Small tables with named rows and columns. After each table, cells are looked up by row and column.

Bavata
columns: Ponokav, Pagem, Miro, Zasopid
Vomuson: [48, 39, 69, 146]
Giv: [52, 29, 66, 207]
Sab: [108, 69, 102, 64]
Pitur: [66, 47, 65, 133]

Pitur, Zasopid => 133
Giv, Zasopid => 207
Giv, Pagem => 29
Pitur, Pagem => 47
Sab, Miro => 102
Pitur, Miro => 65
Row with the largest Ponokav: Sab

Gerogi
|  | Res | Vonode | Riva | Lav | Guzivi | Pela | Tiz | Tase | Bot |
|---|---|---|---|---|---|---|---|---|---|
| Vibino | 245 | 155 | 152 | 153 | 48 | 101 | 42 | 167 | 187 |
| Dif | 161 | 161 | 152 | 141 | 149 | 47 | 163 | 190 | 159 |
| Vateno | 201 | 99 | 172 | 107 | 100 | 47 | 117 | 154 | 183 |

What is the Res of Vateno in Gerogi?
201
What is the Tiz of Vateno in Gerogi?
117
What is the Tase of Vibino in Gerogi?
167
What is the Guzivi of Dif in Gerogi?
149
What is the Bot of Vibino in Gerogi?
187
What is the Riva of Vibino in Gerogi?
152
What is the Vonode of Vateno in Gerogi?
99
What is the Pela of Vibino in Gerogi?
101
What is the Tiz of Dif in Gerogi?
163
What is the Bot of Dif in Gerogi?
159
What is the Riva of Vateno in Gerogi?
172
What is the Lav of Vateno in Gerogi?
107
What is the Vonode of Dif in Gerogi?
161
What is the Lav of Vibino in Gerogi?
153
What is the Tiz of Vibino in Gerogi?
42

Livoril
cols = Baza, Nerugel, Tof, Baz, Mogub, Nopu
Vub: [0.35, 0.22, 0.43, 0.53, 0.65, 0.94]
Zivi: [0.43, 0.76, 0.92, 0.45, 0.38, 0.62]
Pame: [0.43, 0.68, 0.78, 0.49, 0.29, 0.57]
Nikufik: [0.40, 0.76, 0.88, 0.43, 0.31, 0.58]
Nodobuf: [0.66, 0.77, 0.69, 0.20, 0.62, 0.34]
Pud: [0.43, 0.71, 0.79, 0.49, 0.23, 0.54]
Tep: [0.56, 0.78, 0.59, 0.27, 0.56, 0.45]

Tep, Nopu => 0.45
Nikufik, Baz => 0.43
Nodobuf, Mogub => 0.62
Pame, Baza => 0.43
Pud, Tof => 0.79
Nikufik, Mogub => 0.31
Nikufik, Tof => 0.88
Tep, Baz => 0.27
Nikufik, Nerugel => 0.76
Tep, Tof => 0.59
Pame, Nopu => 0.57
Vub, Baza => 0.35
Pud, Mogub => 0.23
Zivi, Nerugel => 0.76
Nodobuf, Nerugel => 0.77
Zivi, Tof => 0.92
Zivi, Baza => 0.43
Pame, Baz => 0.49

Table Vazulot
|  | Rap | Nem | Vik | Duboda | Senilut | Nipunur | Mobude | Lav | Digibug |
|---|---|---|---|---|---|---|---|---|---|
| Tovet | -0.237 | -0.972 | 0.059 | 0.644 | -0.271 | 0.503 | -0.818 | -0.911 | 0.551 |
| Kezezu | 0.055 | -0.799 | -0.139 | 0.542 | -0.255 | 0.349 | -0.702 | -0.883 | 0.448 |
| Nokimu | -0.416 | -0.103 | 0.042 | -0.141 | -0.309 | -0.080 | 0.026 | 0.007 | -0.197 |
| Gubigir | 0.166 | -0.004 | -0.783 | -0.568 | -0.570 | -0.693 | -0.010 | -0.316 | -0.648 |
| Butuso | -0.481 | 0.080 | 0.051 | -0.291 | -0.385 | -0.191 | 0.241 | 0.202 | -0.364 |
| Fari | -0.225 | -0.138 | -0.253 | -0.302 | -0.276 | -0.295 | -0.125 | -0.152 | -0.315 |
| Rezopum | -0.109 | -0.105 | -0.056 | -0.068 | -0.056 | -0.060 | -0.111 | -0.086 | -0.059 |
| Liregik | -0.158 | -0.375 | -0.209 | 0.015 | -0.383 | -0.058 | -0.275 | -0.420 | -0.067 |

Liregik, Duboda => 0.015
Rezopum, Vik => -0.056
Gubigir, Nem => -0.004
Tovet, Digibug => 0.551
Tovet, Nipunur => 0.503
Rezopum, Digibug => -0.059
Fari, Nipunur => -0.295
Kezezu, Rap => 0.055
Gubigir, Mobude => -0.010

Dar =
columns: Diro, Goreke, Muze, Firaral, Kir, Roketu, Sumimus, Kav, Lil
Bugi: [1.6, 1.6, 7.3, 6.2, 2.6, 2.6, 5.9, 2.3, 2.5]
Makop: [5.3, 5.1, 5.2, 3.9, 4.7, 4.3, 4.3, 5.0, 5.8]
Borov: [2.4, 4.9, 3.7, 5.2, 5.7, 4.6, 7.0, 6.0, 4.7]
Debudol: [4.3, 4.5, 4.5, 4.8, 4.8, 3.8, 4.1, 4.0, 5.0]
Rin: [8.5, 3.0, 5.6, 2.5, 6.1, 1.6, 5.6, 6.5, 4.8]
Fegot: [3.2, 6.7, 4.1, 4.9, 4.8, 4.2, 2.5, 4.4, 5.7]
Dek: [5.2, 5.9, 2.3, 6.0, 7.4, 3.3, 4.4, 5.7, 4.5]
Rusa: [4.7, 4.7, 4.8, 4.7, 4.5, 4.8, 4.7, 4.5, 4.9]

Borov, Kir -> 5.7
Fegot, Kir -> 4.8
Debudol, Sumimus -> 4.1
Borov, Diro -> 2.4
Rusa, Kav -> 4.5
Borov, Kav -> 6.0
Fegot, Roketu -> 4.2
Makop, Kav -> 5.0
Debudol, Lil -> 5.0
Fegot, Firaral -> 4.9
Rusa, Lil -> 4.9
Dek, Goreke -> 5.9
Rin, Firaral -> 2.5
Bugi, Goreke -> 1.6
Debudol, Diro -> 4.3
Bugi, Sumimus -> 5.9
Bugi, Lil -> 2.5
Debudol, Kir -> 4.8
Rin, Diro -> 8.5
Rin, Muze -> 5.6

Lotetob =
|  | Mefebek | Tipamev | Nifez | Nefe | Feg | Zuvo | Bila |
|---|---|---|---|---|---|---|---|
| Zal | 201 | 260 | 408 | 139 | 273 | 44 | 222 |
| Luk | 218 | 267 | 466 | 567 | 264 | 735 | 254 |
| Minu | 232 | 295 | 128 | 363 | 272 | 831 | 281 |

What is the Bila of Zal in Lotetob?
222
What is the Mefebek of Luk in Lotetob?
218
What is the Tipamev of Zal in Lotetob?
260
What is the Zuvo of Zal in Lotetob?
44
What is the Nifez of Luk in Lotetob?
466
What is the Zuvo of Minu in Lotetob?
831
What is the Bila of Minu in Lotetob?
281

Table Tubiv
,Suk,Tid,Dar,Diba,Pomup,Memiva,Pakopag
Buf,549,412,876,730,285,538,498
Mifav,484,865,539,407,716,276,599
Zag,145,666,787,450,393,382,498
Gurumiz,542,403,868,740,285,541,501
Gov,485,862,536,404,721,274,591
Zolozem,481,97,431,559,242,683,375
Nopasis,546,404,874,728,286,545,487
Fus,480,862,532,408,723,282,600
Fom,481,868,531,402,721,273,597
Razez,431,566,92,229,677,433,479
Voseti,77,360,357,278,362,525,383
Sis,77,352,350,277,358,535,375
Siz,148,662,789,451,397,378,490

What is the Suk of Gurumiz in Tubiv? 542
What is the Memiva of Sis in Tubiv? 535
What is the Pomup of Zolozem in Tubiv? 242
What is the Pakopag of Razez in Tubiv? 479
What is the Suk of Siz in Tubiv? 148
What is the Suk of Razez in Tubiv? 431
What is the Tid of Mifav in Tubiv? 865
What is the Dar of Siz in Tubiv? 789
What is the Diba of Fus in Tubiv? 408
What is the Memiva of Gurumiz in Tubiv? 541
What is the Suk of Buf in Tubiv? 549
What is the Tid of Voseti in Tubiv? 360
What is the Tid of Buf in Tubiv? 412
What is the Tid of Sis in Tubiv? 352
What is the Pakopag of Nopasis in Tubiv? 487
What is the Memiva of Razez in Tubiv? 433
What is the Pakopag of Sis in Tubiv? 375
What is the Tid of Zag in Tubiv? 666
What is the Tid of Nopasis in Tubiv? 404
Row with the largest Suk: Buf

Vozed
|  | Momog | Ganu |
|---|---|---|
| Lopipa | 161 | 178 |
| Raf | 116 | 144 |
| Dul | 183 | 131 |
| Gopo | 85 | 140 |
| Poz | 169 | 217 |
| Fudeg | 108 | 76 |
| Mari | 130 | 160 |
| Salitu | 207 | 171 |
| Vosinut | 165 | 159 |
| Fikemu | 135 | 237 |
| Bezekon | 201 | 165 |
| Nunef | 62 | 129 |

Fudeg, Momog: 108
Nunef, Ganu: 129
Gopo, Ganu: 140
Vosinut, Ganu: 159
Mari, Momog: 130
Dul, Momog: 183
Dul, Ganu: 131
Raf, Ganu: 144
Salitu, Momog: 207

Mamip:
        Pedulov  Bugoze  Rud  Dob  Sim  Fuda
Vir         137     123  162  230  217    83
Pizuz       131     137  158  208  178   128
Gugimo      160     155  121   60  103   165
Mipu        149     138  146  104  120   157

Sim of Gugimo = 103
Dob of Mipu = 104
Pedulov of Pizuz = 131
Rud of Gugimo = 121
Rud of Mipu = 146
Bugoze of Vir = 123
Dob of Gugimo = 60
Pedulov of Mipu = 149
Fuda of Gugimo = 165
Rud of Pizuz = 158
Sim of Pizuz = 178

Ludif:
         Fef  Ligo  Tatu  Rov  Vigefu  Duza  Komelov  Bomekef
Rofitim  6.8   4.5   5.0  3.6     5.0   6.0      6.1      6.0
Foturub  6.2   4.2   4.9  4.7     4.3   6.9      4.8      4.6
Fisukoz  5.7   6.2   3.6  4.6     6.2   5.0      4.6      6.1
Vazosi   3.6   3.6   6.0  5.8     2.9   5.8      5.1      3.4
Vep      5.5   5.4   4.7  4.5     5.4   4.7      4.3      5.1
Sof      1.0   3.7   6.4  6.8     2.8   3.7      5.4      2.9
Dop      8.7   4.8   5.1  3.5     5.5   3.7      4.2      6.1

Komelov of Foturub = 4.8
Komelov of Vep = 4.3
Fef of Rofitim = 6.8
Vigefu of Foturub = 4.3
Bomekef of Sof = 2.9
Ligo of Rofitim = 4.5
Fef of Foturub = 6.2
Vigefu of Sof = 2.8
Ligo of Vep = 5.4
Rov of Vazosi = 5.8
Rov of Dop = 3.5
Vigefu of Rofitim = 5.0
Vigefu of Fisukoz = 6.2
Duza of Vazosi = 5.8
Rov of Sof = 6.8
Bomekef of Vep = 5.1
Tatu of Dop = 5.1
Ligo of Fisukoz = 6.2

